Below is a small trained network, with its code and all its weights. Each question gives an input and a class and asks what happens when units are switched off, that is, made to give their printed mean instead of their output.

import numpy as np


def w(rows, s, z=0):
    codes = np.array(rows[::2]) - 128.0
    scale = np.full(codes.shape[1], s)
    scale[-1] = z or s
    return codes * scale


def f(y):
    return y / 2 * (1 + np.tanh(0.7978845608 * (y + 0.044715 * y**3)))


def log_softmax(a):
    a = a - a.max(-1, keepdims=True)
    return a - np.log(np.exp(a).sum(-1, keepdims=True))


def net(x, mask):
    res = np.array(x, float).reshape(1, 2) / 4 @ E
    y = f(res @ A[0][:, :-1].T + A[0][:, -1])
    res = res + np.where(mask, y, B[0][:, -1]) @ B[0][:, :-1]
    return log_softmax(res[-1] @ U[:, :-1].T + U[:, -1])


A, B = {}, {}
E = w([
[191,1,137,161,33],'x0',
[37,147,54,54,69],'x1',
],0.012)
A[0] = w([
[198,79,178,191,132,254],'n1',
[56,168,96,46,178,255],'n2',
[128,212,96,73,152,188],'n3',
[92,131,118,42,147,39],'n4',
[19,212,139,121,167,217],'n5',
[119,129,123,114,169,80],'n6',
[157,100,181,198,107,201],'n7',
[114,77,92,138,3,208],'n8',
[131,94,94,131,14,195],'n9',
],0.013,0.0051)
B[0] = w([
[141,12,204,93,164,251],'n1',
[87,194,88,197,180,235],'n2',
[154,196,137,188,123,204],'n3',
[121,131,171,103,192,163],'n4',
[140,199,103,212,222,238],'n5',
[104,148,90,143,124,137],'n6',
[195,19,154,77,139,214],'n7',
[69,125,94,74,87,236],'n8',
[4,118,100,92,98,220],'n9',
],0.011,0.017)
U = w([
[129,210,124,246,226,204],'0',
[180,197,146,186,24,33],'1',
[188,112,198,122,194,231],'2',
[12,116,95,90,9,85],'3',
[137,184,128,125,122,3],'4',
[57,189,47,159,135,125],'5',
[149,171,81,105,205,13],'6',
],0.011,0.004)

Each question gives the input, the list of numbers given to net, and the class t.
The units are the neurons (one row each of A and B). Each row of codes is followed by its name. A weight is (code - 128) times the scale printed after its matrix; where a second scale follows, it is the last column's (A, B and U).
mask holds one flag per neuron, in row order. A switched-off neuron (its flag False) gives its mean, the last column of its row in B, instead of its output. The means were averaged over made-up inputs and are rounded, as every weight is.
A unit's drop is (log p(t) with every unit on - log p(t) with that unit switched off) / (log p(t) with every unit on - log p(t) with every unit switched off).
The circuit of an input: a set's keep is (log p(t) with only the set's units on - log p(t) with every unit switched off) / (log p(t) with every unit on - log p(t) with every unit switched off). Starting from all 9 units, units are removed one at a time, each time the one whose removal leaves the highest keep (on an exact tie, the one counted first), for as long as the keep stays at least 0.8.
units of the circuit, in order: the units of the circuit, biggest drop first
k most important neurons: the k neurons with the biggest drops, biggest first
drop of u: that unit's drop, to one decimal
input [1,8], class 5: units of the circuit, in order -> [n2]
input [1,3], class 3: 3 most important neurons -> [n5 n3 n2]
input [6,-2], class 3: 2 most important neurons -> [n9 n8]
input [1,1], class 3: 2 most important neurons -> [n5 n2]
input [2,-1], class 2: 2 most important neurons -> [n9 n8]
input [-3,-5], class 2: drop of n2 -> 0.4
input [-1,6], class 0: drop of n5 -> 0.2
input [2,3], class 3: drop of n5 -> 0.1
input [-1,8], class 0: 2 most important neurons -> [n5 n2]
input [-4,-6], class 2: drop of n2 -> 0.8
